Below is a small trained network, with its code and all its weights. Each question gives an input and a class and asks what happens when units are switched off, that is, made to give their printed mean instead of their output.

import numpy as np


def w(rows, s, z=0):
    codes = np.array(rows[::2]) - 128.0
    scale = np.full(codes.shape[1], s)
    scale[-1] = z or s
    return codes * scale


def norm(h):
    return h / np.sqrt((h * h).mean(-1, keepdims=True) + 1e-5)


def f(y):
    return y / 2 * (1 + np.tanh(0.7978845608 * (y + 0.044715 * y**3)))


def log_softmax(a):
    a = a - a.max(-1, keepdims=True)
    return a - np.log(np.exp(a).sum(-1, keepdims=True))


def net(x, mask):
    res = np.array(x, float).reshape(1, 3) / 4 @ E
    u = 0
    for l in range(2):
        y = f(norm(res) @ A[l][:, :-1].T + A[l][:, -1])
        res = res + np.where(mask[u : u + 15], y, B[l][:, -1]) @ B[l][:, :-1]
        u += 15
    return log_softmax(norm(res)[-1] @ U[:, :-1].T + U[:, -1])


A, B = {}, {}
E = w([
[130,38,177,71,106],'x0',
[129,107,94,3,214],'x1',
[29,117,193,154,166],'x2',
],0.0055)
A[0] = w([
[208,225,93,111,152,40],'L0N1',
[82,156,73,202,89,30],'L0N2',
[57,152,154,136,177,106],'L0N3',
[136,67,95,71,161,195],'L0N4',
[130,118,88,154,82,106],'L0N5',
[130,128,167,61,107,107],'L0N6',
[121,142,188,254,168,63],'L0N7',
[143,77,191,119,73,142],'L0N8',
[120,131,143,115,92,159],'L0N9',
[10,90,151,132,180,62],'L0N10',
[133,101,87,67,123,58],'L0N11',
[81,137,252,120,116,115],'L0N12',
[150,149,146,151,102,79],'L0N13',
[84,105,246,138,172,93],'L0N14',
[153,194,28,116,171,5],'L0N15',
],0.0081,0.0021)
B[0] = w([
[130,254,119,78,152,199],'L0N1',
[124,150,75,198,160,196],'L0N2',
[132,29,102,29,194,199],'L0N3',
[131,158,123,229,132,223],'L0N4',
[63,119,194,71,110,141],'L0N5',
[154,72,130,154,137,154],'L0N6',
[90,97,40,130,109,253],'L0N7',
[210,156,107,107,66,185],'L0N8',
[139,152,101,159,69,140],'L0N9',
[35,79,179,71,209,240],'L0N10',
[153,123,86,157,155,161],'L0N11',
[147,183,119,44,140,228],'L0N12',
[85,132,141,128,109,135],'L0N13',
[61,233,140,97,136,240],'L0N14',
[174,198,133,66,73,200],'L0N15',
],0.005,0.0041)
A[1] = w([
[89,148,177,98,49,29],'L1N1',
[222,36,179,170,102,98],'L1N2',
[48,101,158,103,139,50],'L1N3',
[53,94,112,250,94,5],'L1N4',
[158,100,36,150,224,102],'L1N5',
[176,108,118,143,79,82],'L1N6',
[124,90,183,148,71,95],'L1N7',
[130,55,39,68,120,195],'L1N8',
[179,152,46,110,202,138],'L1N9',
[201,124,167,215,23,154],'L1N10',
[170,101,159,2,119,154],'L1N11',
[36,77,235,152,241,41],'L1N12',
[72,183,171,109,55,75],'L1N13',
[146,117,31,234,161,216],'L1N14',
[176,73,173,158,65,37],'L1N15',
],0.0073,0.0024)
B[1] = w([
[165,76,149,168,166,136],'L1N1',
[193,125,79,96,77,157],'L1N2',
[133,145,78,148,189,179],'L1N3',
[95,190,85,149,3,167],'L1N4',
[198,104,172,202,124,189],'L1N5',
[113,113,113,59,166,135],'L1N6',
[138,173,199,102,183,123],'L1N7',
[146,88,152,211,142,184],'L1N8',
[160,150,187,184,117,219],'L1N9',
[58,85,83,74,145,203],'L1N10',
[65,112,162,179,110,210],'L1N11',
[125,157,65,2,213,254],'L1N12',
[192,76,188,153,130,170],'L1N13',
[67,11,187,148,178,218],'L1N14',
[143,170,106,18,123,130],'L1N15',
],0.0058,0.0042)
U = w([
[178,161,168,167,160,3],'0',
[117,126,122,179,162,25],'1',
[80,134,121,53,223,203],'2',
[52,141,95,170,69,188],'3',
[205,251,92,117,117,144],'4',
[228,51,136,166,161,141],'5',
[164,90,70,19,63,118],'6',
[126,102,219,119,109,86],'7',
],0.016,0.0055)

Each question gives the input, the list of numbers given to net, and the class t.
The units are the neurons (one row each of A and B). Each row of codes is followed by its name. A weight is (code - 128) times the scale printed after its matrix; where a second scale follows, it is the last column's (A, B and U).
mask holds one flag per neuron, layer by layer. A switched-off neuron (its flag False) gives its mean, the last column of its row in B, instead of its output. The means were averaged over made-up inputs and are rounded, as every weight is.
A unit's drop is (log p(t) with every unit on - log p(t) with that unit switched off) / (log p(t) with every unit on - log p(t) with every unit switched off).
The circuit of an input: a set's keep is (log p(t) with only the set's units on - log p(t) with every unit switched off) / (log p(t) with every unit on - log p(t) with every unit switched off). Starting from the 12 units with the biggest drops (on a tie, the unit counted first), units are removed one at a time, each time the one whose removal leaves the highest keep (on an exact tie, the one counted first), for as long as the keep stays at least 0.8.
circuit, biggest first: the units of the circuit, biggest drop first
unit that matters most: the unit with the biggest drop
k most important neurons: the k neurons with the biggest drops, biggest first
k most important neurons of layer l: the k neurons of layer l with the biggest drops, biggest first
drop of u: that unit's drop, to one decimal
input [3,-2,0], class 6: unit that matters most => L0N8
input [-2,4,-2], class 4: 2 most important neurons of layer 0 => [L0N15, L0N1]
input [-8,-7,-6], class 3: circuit, biggest first => [L1N14, L1N10]
input [3,-8,8], class 2: 3 most important neurons => [L0N10, L1N12, L0N12]
input [0,-2,-3], class 6: 4 most important neurons => [L0N10, L0N14, L1N10, L0N12]
input [7,3,-2], class 5: 2 most important neurons of layer 1 => [L1N8, L1N12]
input [-6,6,2], class 4: 2 most important neurons => [L0N15, L1N14]
input [-1,-1,-1], class 3: 3 most important neurons => [L0N12, L0N2, L1N12]
input [5,2,-8], class 5: 2 most important neurons of layer 1 => [L1N8, L1N12]
input [-6,-7,-6], class 3: 2 most important neurons of layer 1 => [L1N14, L1N10]
input [-1,4,-4], class 4: 2 most important neurons => [L0N15, L0N1]
input [-2,4,-8], class 4: 2 most important neurons => [L0N1, L0N15]
input [-5,7,1], class 0: 2 most important neurons of layer 0 => [L0N14, L0N12]
input [-6,1,0], class 4: circuit, biggest first => [L0N15]
input [-1,5,-6], class 4: 2 most important neurons of layer 0 => [L0N1, L0N15]
input [-2,5,1], class 0: 2 most important neurons of layer 1 => [L1N9, L1N5]
input [4,2,-2], class 5: 2 most important neurons of layer 0 => [L0N11, L0N15]
input [2,7,1], class 5: 2 most important neurons of layer 1 => [L1N5, L1N8]
input [-3,3,1], class 4: 3 most important neurons of layer 0 => [L0N15, L0N1, L0N7]
input [1,7,1], class 5: most important neuron of layer 1 => [L1N5]
input [-2,8,-7], class 4: drop of L0N1 => 0.3
